Below are the code and all the weights of a small trained network. Each question names an input and a class and asks about switching units off, where a switched-off unit gives its printed mean instead of its output.

import numpy as np


def w(rows, s, z=0):
    codes = np.array(rows[::2]) - 128.0
    scale = np.full(codes.shape[1], s)
    scale[-1] = z or s
    return codes * scale


def f(y):
    return np.maximum(y, 0)


def log_softmax(a):
    a = a - a.max(-1, keepdims=True)
    return a - np.log(np.exp(a).sum(-1, keepdims=True))


def net(x, mask):
    res = np.array(x, float).reshape(1, 3) / 4 @ E
    y = f(res @ A[0][:, :-1].T + A[0][:, -1])
    res = res + np.where(mask, y, B[0][:, -1]) @ B[0][:, :-1]
    return log_softmax(res[-1] @ U[:, :-1].T + U[:, -1])


A, B = {}, {}
E = w([
[176,201,125,151,176,173,84,203,151,188,18],'x0',
[90,158,185,210,160,96,116,150,119,217,246],'x1',
[137,90,112,226,223,165,231,72,93,81,105],'x2',
],0.012)
A[0] = w([
[93,165,219,212,146,74,120,138,131,231,231,97],'n0',
[133,158,144,139,113,151,129,112,168,124,127,249],'n1',
[117,173,158,67,86,78,82,152,118,126,147,50],'n2',
[93,67,101,71,78,82,141,97,87,52,144,90],'n3',
[154,107,82,32,110,161,124,86,194,45,64,53],'n4',
[46,120,123,105,59,65,142,58,101,84,233,206],'n5',
[138,143,129,124,179,125,198,141,84,119,127,81],'n6',
[100,139,154,56,63,86,52,183,149,159,149,113],'n7',
[197,94,82,54,65,153,175,128,143,47,66,162],'n8',
[155,157,105,204,218,155,151,125,124,98,99,35],'n9',
[239,234,169,150,141,197,97,200,198,197,5,50],'n10',
[162,156,132,148,129,134,141,140,166,147,102,245],'n11',
[137,112,139,144,181,133,157,104,49,144,127,62],'n12',
[141,197,149,205,175,202,201,116,145,86,94,175],'n13',
[84,114,127,62,85,95,83,150,155,132,142,185],'n14',
[144,89,112,158,105,162,206,109,108,147,129,61],'n15',
[146,112,138,44,50,177,59,143,183,101,116,166],'n16',
[118,83,106,167,141,158,150,114,61,70,152,125],'n17',
[135,102,103,156,176,176,207,33,89,91,100,162],'n18',
[166,165,109,102,155,193,137,188,195,139,90,203],'n19',
],0.011,0.012)
B[0] = w([
[74,126,76,204,88,169,190,38,95,101,162,227],'n0',
[88,62,194,134,23,194,71,121,40,221,55,194],'n1',
[217,105,49,101,73,24,163,131,145,120,227,166],'n2',
[86,219,49,80,132,100,110,209,91,86,84,195],'n3',
[78,146,59,214,138,139,174,61,117,87,246,218],'n4',
[68,160,82,71,62,136,100,187,67,98,103,244],'n5',
[143,109,58,127,82,64,118,103,101,134,160,158],'n6',
[184,85,163,156,67,78,121,109,97,169,180,204],'n7',
[93,108,107,197,114,198,157,51,100,119,163,250],'n8',
[175,149,47,137,91,63,106,154,146,162,199,182],'n9',
[88,180,19,84,96,66,133,139,81,48,164,252],'n10',
[75,110,117,96,74,177,72,168,39,120,95,201],'n11',
[148,150,91,142,95,55,143,152,110,120,187,159],'n12',
[143,68,121,115,52,83,91,110,84,170,135,227],'n13',
[165,88,149,141,49,113,117,127,81,179,134,195],'n14',
[146,150,95,110,52,69,129,136,119,152,186,159],'n15',
[170,83,171,126,41,94,97,105,79,194,141,218],'n16',
[169,81,112,113,78,82,88,134,111,162,125,192],'n17',
[165,72,137,113,49,104,68,106,103,175,159,246],'n18',
[111,127,71,112,94,114,91,135,51,127,97,220],'n19',
],0.012,0.022)
U = w([
[205,81,149,118,114,68,123,103,124,153,165,33],'0',
[96,122,113,217,139,158,179,49,113,117,170,88],'1',
[104,171,102,79,128,86,132,171,101,90,127,64],'2',
[106,67,183,122,113,170,99,123,90,173,72,249],'3',
[51,203,231,61,252,214,211,210,208,32,49,3],'4',
[18,197,244,178,222,225,50,239,189,239,27,3],'5',
[183,253,213,17,251,232,40,236,202,41,54,3],'6',
[13,248,229,33,241,206,57,220,200,202,44,3],'7',
],0.017,0.013)

Each question gives the input, the list of numbers given to net, and the class t.
The units are the neurons (one row each of A and B). Each row of codes is followed by its name. A weight is (code - 128) times the scale printed after its matrix; where a second scale follows, it is the last column's (A, B and U).
mask holds one flag per neuron, in row order. A switched-off neuron (its flag False) gives its mean, the last column of its row in B, instead of its output. The means were averaged over made-up inputs and are rounded, as every weight is.
A unit's drop is (log p(t) with every unit on - log p(t) with that unit switched off) / (log p(t) with every unit on - log p(t) with every unit switched off).
The circuit of an input: a set's keep is (log p(t) with only the set's units on - log p(t) with every unit switched off) / (log p(t) with every unit on - log p(t) with every unit switched off). Starting from the 12 units with the biggest drops (on a tie, the unit counted first), units are removed one at a time, each time the one whose removal leaves the highest keep (on an exact tie, the one counted first), for as long as the keep stays at least 0.8.
units of the circuit, in order: the units of the circuit, biggest drop first
unit that matters most: the unit with the biggest drop
k most important neurons: the k neurons with the biggest drops, biggest first
drop of u: that unit's drop, to one decimal
input [2,3,3], class 3: unit that matters most => n4
input [-3,5,-4], class 1: 2 most important neurons => [n0; n18]
input [8,-4,8], class 0: 2 most important neurons => [n13; n18]
input [-4,-5,3], class 1: 3 most important neurons => [n8; n4; n10]
input [-3,1,3], class 3: 2 most important neurons => [n10; n2]
input [-1,3,-1], class 3: 2 most important neurons => [n4; n8]
input [-6,1,-4], class 2: 2 most important neurons => [n5; n3]
input [1,-5,3], class 1: 2 most important neurons => [n4; n8]
input [-8,1,-7], class 2: 4 most important neurons => [n5; n3; n18; n13]
input [-6,-3,-5], class 2: 3 most important neurons => [n3; n5; n18]
input [4,5,1], class 1: 2 most important neurons => [n0; n5]
input [-4,4,1], class 1: 2 most important neurons => [n0; n10]
input [-1,1,0], class 3: 2 most important neurons => [n10; n4]
input [-3,-4,1], class 1: units of the circuit, in order => [n8]
input [-7,5,1], class 2: 2 most important neurons => [n5; n8]
input [-3,-3,0], class 3: 2 most important neurons => [n10; n0]
input [-4,4,-2], class 1: 2 most important neurons => [n0; n10]
input [4,6,0], class 1: drop of n0 => 1.9
input [-6,-1,7], class 0: drop of n18 => 1.2
input [2,6,-3], class 1: units of the circuit, in order => [n0]
input [3,2,-3], class 3: drop of n9 => 0.4
input [0,2,4], class 0: drop of n9 => 0.0
